(in the rows, 128 means zero)
[150 112  87 148 165 104 148 160 124 120 170 129 138 125 147 192 178 124
  78  93 164 154 152 153 126 145 158 174 101  91 138 144 146 123 169 159
 130 146  68] : 7
[140 159 160 100 127  99 189 180 148 127 105 126 125 162 133 159 106 160
 206 119 121 147 122 115 151 100 143 159 196 120 102 152 108 131 100 158
 129 145 114] : 6
[142 167 165  94 141  83 191 161 149 136 120 116 112 179 121 174  95 133
 195 120 149 160 112 118 151 104 146 154 177 104 112 160 112 139 120 150
 139 156 118] : 3
[144 144 147 116 136  98 192 148 135 145 128 120 118 168 157 180  82 138
 175 115 144 140 124 136 151 105 142 163 178 108 110 155 144 142 128 170
 121 139 112] : 7
[115 134 131 146 154 135 180 188 127 120 113 168  43 114 113 201 160 158
 214 157 139 161 141 157 112 115 168 158  64 141 111 168 152 123 134 130
 138 109 113] : 9
[116 126 124 142 145 138 189 209 129 104 115 179  28  81 125 182 195 179
 225 170 106 161 167 156 112 117 162 146  80 147  96 173 154 130 138 130
 142 104 102] : 6
[117 131 123 146 144 112 150 125 134 109 124  96  79 114 101  38 140 145
 193 151 105 143  90 178 124 119 132 157  57 157 137 180 106 143 133 110
  90  90 130] : 4
[119 133 127 129 137 132 181 202 128 103 110 176  47  88 126 180 187 170
 210 169 116 161 168 149 111 121 151 146  89 142  94 163 154 138 134 127
 146 109 103] : 6
[114 130 136 152 144 129 166 185 128 115  98 172  43 120 129 183 197 163
 213 167  96 147 145 157 123 119 149 153  49 142 102 149 149 128 152 133
 127 121 116] : 0
[138 137 105 135 144 106 126 150 142  85 143 106 159 123 134 163 203 113
  64  93 184 151 119 121 113 159 138 148 130  84 139 128 132 131 155 158
 150 157  54] : 8
[120 128 127 154 150 130 186 174 117 125 127 168  36 112 131 182 186 155
 203 180 114 157 159 159 122 115 166 151  62 138  96 163 165 143 144 120
 133 101 113] : 7
[137 165 166 108 143  97 180 175 144 124  97 118 133 190 129 178  89 144
 198  89 136 146 113 110 150 111 150 163 167 109 118 143 105 132 118 176
 131 167 117] : 0
[106 115 120 139 150 146 198 186 123 124 110 151  19  92 112 177 171 174
 232 167 122 152 154 148 117 131 167 132  79 142  94 162 159 120 133 127
 150 105 105] : 1
[128 147 110 119 119 151 125 131 144 118 121 107 192 132 123 101 129 102
 132  77 134 120 119  93 142 150 123 133 121 115 144 100  89 160 121 143
 118 176 119] : 0
[120 119 133 151 151 131 181 170 126 129 127 167  37 106 134 184 189 161
 203 185 108 158 148 159 131 115 162 159  64 138 100 160 164 140 142 123
 121 103 114] : 7
[111 110 122 138 146 140 188 180 124 128 109 150  28  90 116 176 175 168
 216 176 128 150 154 147 120 132 158 131  87 141  92 152 162 122 130 118
 141 108 106] : 1
[133 166 167  94 136  98 180 172 152 120 110 110 117 159 122 158  98 142
 186 116 135 137  96 104 143 104 146 142 193 114 104 152 106 125 116 170
 134 148 109] : 8
[111 121 134 149 146 131 178 190 144 120 113 185  40  96 130 174 190 171
 191 183 103 145 148 151 122 109 152 142  71 135  95 171 156 125 155 130
 143 114 110] : 5
[132 124  94 140 150 107 140 183 143 104 155 132 152 110 128 176 164 136
  72  87 180 155 149 131 124 148 150 158 111  81 142 157 136 133 175 166
 161 166  54] : 5
[127 147 113 110 116 146 132 138 147 116 121 114 198 128 122 105 129 104
 138  83 132 127 114  86 138 151 122 129 120 118 138 101  83 165 117 138
 121 171 121] : 0
[120 137 107 141 137 107 142 134 136  97 134 103 138 120 139 149 192 115
  73  90 182 166 112 131 111 152 142 139 125  86 148 119 127 128 137 151
 171 151  65] : 4
[111 141 135 130 156 147 178 196 132 102 114 155  27  82 111 174 184 150
 207 168 125 153 149 136 100 132 154 131  78 135  93 163 150 138 138 139
 134 107 105] : 8
[121 129 123 127 125 120 133 131 125  95 112 106 124 112 113  36 162 149
 204 168  96 148  93 182 127 116 122 191  78 141 127 175 103 159 126 106
  75 102 109] : 6
[118 127 133 136 160 121 199 187 125 115 114 165  22  97 112 169 184 149
 220 179 132 168 161 155 109 120 155 130  74 131  95 174 153 142 134 111
 148 105 115] : 3
[130 128  92 149 149 114 143 182 138 102 161 131 151 115 133 170 174 135
  72  86 170 146 154 130 116 151 153 156 106  82 142 155 138 129 183 166
 162 160  60] : 5
[114 132 134 152 156 130 186 186 124 116 113 169  45 114 116 195 164 159
 212 154 140 158 140 154 116 111 170 158  68 136 112 166 152 117 135 129
 145 111 110] : 9
[144 117  89 147 165 107 153 167 122 116 166 120 135 122 134 184 170 129
  90  88 182 163 152 148 123 142 168 168 101  91 137 154 137 130 158 160
 136 145  62] : 7
[138 141 157 108 133 102 174 149 139 137 136 129 110 150 145 151  89 146
 184 126 127 129 136 127 144 111 132 175 176 107  98 163 135 138 133 166
 128 143 113] : 2
[131 169 171  98 130 106 180 161 144 138 131 114 115 159 119 146  92 148
 211 124 128 153 112 105 143 106 150 171 177 107 104 164 109 149  98 157
 131 150 120] : 2
[118 118 121 148 142 137 173 187 131 113 116 182  34  96 129 175 215 175
 205 188  82 143 170 165 119 121 147 158  71 148  93 161 152 125 145 130
 131 100 111] : 6
[140 133 113  91 132 136 126 111 157 119 117 103 175 133 104 102 117  86
 119 115 150 126 132  99 146 148 119 129 147 101 130 102  95 181 107 119
 125 175 120] : 3
[128 134 119 104 112 162 123 130 158 100 113 110 182 121 107 104 132 118
 145 119 124 126 121  89 149 146 129 144 152 109 135 105  86 181  88 140
 130 170 114] : 6
[120 128 137 127 130 123 130 123 133 107 127  95 102 110 102  29 140 152
 220 168 106 155  83 176 119 113 132 200  55 136 122 195 107 168 123 105
  72  99 114] : 2
[124 163 168 107 139 108 187 147 152 138 111 108  95 160 131 160  86 139
 188 110 132 148  91 114 151 104 151 146 182 114 120 142 100 122 107 170
 136 156 121] : 4
[129 147 112 106 132 163 139 140 163 109 138 100 165 110 103 103 132 100
 137  98 127 112 110  81 141 153 133 129 128 116 131 121  83 161 118 153
 111 162 112] : 8
[132 152 106 108 108 148 144 140 156 113 133 113 188 116 124 102 145 118
 148 101 119 131 121  94 147 146 120 147 143 118 136 118  92 171 106 137
 122 164 109] : 6
[132 144 146 109 136 103 198 151 137 149 104  95 112 167 124 147  86 150
 197 114 138 135 112 112 152 112 148 145 195 115 105 139 113 117 102 151
 131 147 110] : 1
[115 122 127 140 144 136 174 179 126 128 130 184  31  88 126 165 198 170
 212 182  98 154 157 155 111 116 148 159  64 145  84 171 154 130 141 119
 134 102 117] : 2
[112 138 132 135 160 148 188 202 136 101 119 165  25  84 114 174 188 157
 216 165 120 150 147 136 105 127 161 129  71 147  93 171 151 130 143 137
 137 102 108] : 8
[116 128 126 139 140 116 150 143 147 102 116 117 109 124 103  42 116 161
 192 150  96 131 107 168 125 113 129 170  65 142 134 196 115 156 149 123
 102  97 126] : 5
[126 121  83 140 136 112 144 146 120 106 140  90 146 120 132 155 185 128
  85  88 187 155 135 135 110 162 156 149 122  84 137 127 138 120 155 144
 164 154  41] : 1
[135 137  87 148 151  98 139 178 117 110 146 122 155 130 135 181 189 121
  83  64 175 164 150 141 108 159 146 158  89  96 144 138 128 121 168 162
 143 156  59] : 0
[136 147 157 124 142 104 174 163 133 128 103 121 119 177 149 176  90 139
 185 104 126 130 124 131 139 113 139 168 159 108 117 140 123 129 142 178
 119 161 113] : 0
[111 126 137 143 154 137 180 196 136 102 107 179  35  89 118 165 164 165
 197 168 119 152 165 141 113 115 153 127  74 130  99 177 161 140 145 133
 160 115 110] : 5
[137 157 162 100 148  85 199 160 145 139 112 111 107 170 118 154 100 137
 202 125 140 153 113 123 150 100 149 152 183 104 107 158  98 136 113 144
 127 150 117] : 3
[113 133 131 139 140 126 181 189 130 121 133 172  26  88 116 163 190 171
 223 177 106 161 156 152 109 115 156 155  61 140  89 184 153 139 136 124
 145 100 110] : 2
[135 166 159 108 134 107 187 172 142 127 110 120 120 163 130 159 110 152
 206 119 113 149 117 116 151 101 148 172 186 114 112 151 106 133 100 164
 126 154 112] : 6
[135 163 162 102 137 100 182 165 156 133 108 124 130 166 135 140  78 149
 170 110 137 135 127 106 146 101 136 142 188 110 106 159 117 136 122 160
 141 150 118] : 5
[135 165 165 118 140 102 183 155 148 144 118 112 125 186 125 181  80 145
 204 107 147 143  93 120 156  94 160 175 176 115 126 157 107 118 105 167
 124 154 122] : 9
[138 157 156 108 121 100 178 161 137 133 131 122 113 152 144 158  93 145
 186 119 144 143 131 120 134 108 134 166 173 104  97 164 140 143 127 162
 141 146 105] : 2
[136 150 110 104 103 152 131 138 153 113 135 110 191 119 123 111 135 111
 136 102 125 128 122  90 141 148 122 140 150 114 136 113  92 170 106 139
 121 166 113] : 6
[131 125  86 148 154 109 144 157 135 115 158 120 120 109 134 169 183 122
  74  84 165 155 136 143 120 151 149 145  99 107 142 138 127 111 165 158
 149 149  67] : 4
[121 152 109 112 122 163 147 143 168 115 137 121 186 122 115 100 111 117
 138  90 131 117 125  81 151 148 129 130 132 112 137 133  92 178 129 149
 140 174 116] : 5
[120 131 129 132 155 117 190 187 126 115 117 164  31 105 114 179 186 147
 207 174 141 170 160 157 109 122 157 133  71 132  96 171 157 141 142 109
 149 108 109] : 3
[115 134 133 147 141 120 173 189 122 123  98 173  53 113 133 180 207 155
 200 163 106 158 147 151 109 122 145 142  53 145  97 144 150 124 143 118
 126 110 114] : 0
[134 139 115  95 107 159 114 124 160 100 102 105 189 127 111  94 124 110
 131 111 127 126 125  92 139 142 122 145 145 110 130  98  90 179  87 135
 128 170 109] : 6
[119 134 128 130 125 128 135 135 131 104 134  99 107 121  99  42 143 155
 220 158 112 148  91 176 115 117 141 201  50 135 119 198 109 163 135 114
  82 102 115] : 2
[129 153 110 124 121 153 136 117 147 126 140 106 192 138 114 122 111  94
 134  91 146 117 108  94 148 145 134 146 135 111 151 112  91 158 111 139
 122 170 121] : 9
[125 137 123 146 139 113 151 134 130 116 126 109 120 142 105  74 125 146
 203 142 119 139  89 177 119 116 142 187  57 153 140 183 108 137 139 108
  78  91 131] : 9
[119 134 135 127 132 110 119 136 124  99  92  96 129 139 103  52 145 139
 198 147 113 147  86 178 128 119 127 185  58 134 130 159 102 159 135 113
  69 122 115] : 0
[126 133 121 107 125 160 118 100 167 116 113 102 154 125 107 104 113  96
 116 112 121 119 100  89 151 143 127 122 140 115 140  89  81 163  92 141
 132 178 130] : 4
[130 134 119 125 145 113 146 156 134  96 126  98 110 108  96  42 142 144
 189 150 115 130 104 158 108 126 130 148  77 154 116 184 105 147 143 111
  73  88 122] : 8
[137 167 167  95 147 106 186 168 150 129 114 104 123 152 122 153  97 135
 184 115 139 140 100  98 140 115 140 148 191 111 105 146  99 132 111 167
 111 148 114] : 8
[134 139 126  92 139 163 110 119 168  98 115  98 183 120  96  86 119  93
 123 116 135 112 111  70 150 154 123 129 152 114 130  95  84 179  97 135
 114 177 119] : 8
[135 133  97 138 150 120 145 176 140 106 164 117 138 106 129 184 190 125
  85  82 179 153 129 122 113 159 150 149 108  99 139 147 130 117 165 171
 138 147  57] : 8
[133 134 151 115 139 107 188 167 147 131 114 138 106 154 144 171 115 160
 194 132 107 134 129 137 153 104 141 178 177 121 106 155 120 122 119 170
 123 136 109] : 6
[123 159 169 116 135 114 188 169 159 128 114 125 118 167 132 145  86 156
 195 122 118 130 114 106 154  98 152 153 178 107 113 163 114 138 127 169
 144 155 120] : 5
[119 128 118 145 146 117 147 124 134 103 116  94  83 120  98  32 131 145
 192 150 110 137  95 178 121 118 134 154  63 157 132 180 102 146 130 110
  92  93 130] : 4
[117 123 136 140 159 135 181 196 141 108 114 183  36  90 124 173 166 168
 193 172 119 147 166 143 118 114 153 128  82 133  99 178 161 134 148 135
 156 116 117] : 5
[118 130 141 135 165 140 182 201 148 102 116 163  25  86 107 185 181 162
 213 169 127 154 137 133 119 122 167 135  77 145 100 168 147 130 133 139
 133 112 107] : 8
[138 143 155 112 131 106 179 157 146 137 135 131 105 155 146 161  98 154
 190 121 123 131 132 126 141 108 138 175 170 108 101 164 136 131 132 171
 131 142 115] : 2
[139 143 162 126 145 105 169 162 140 130 103 120 121 177 143 177  97 146
 188 111 136 132 122 126 151 116 141 171 158 109 115 142 117 132 135 176
 115 163 118] : 0
[137 130 121 107 114 158 114 118 163 100 109 113 180 130 114 114 126 114
 128 119 116 119 123  92 151 142 129 151 150 108 137  97  88 174  96 141
 124 177 113] : 6
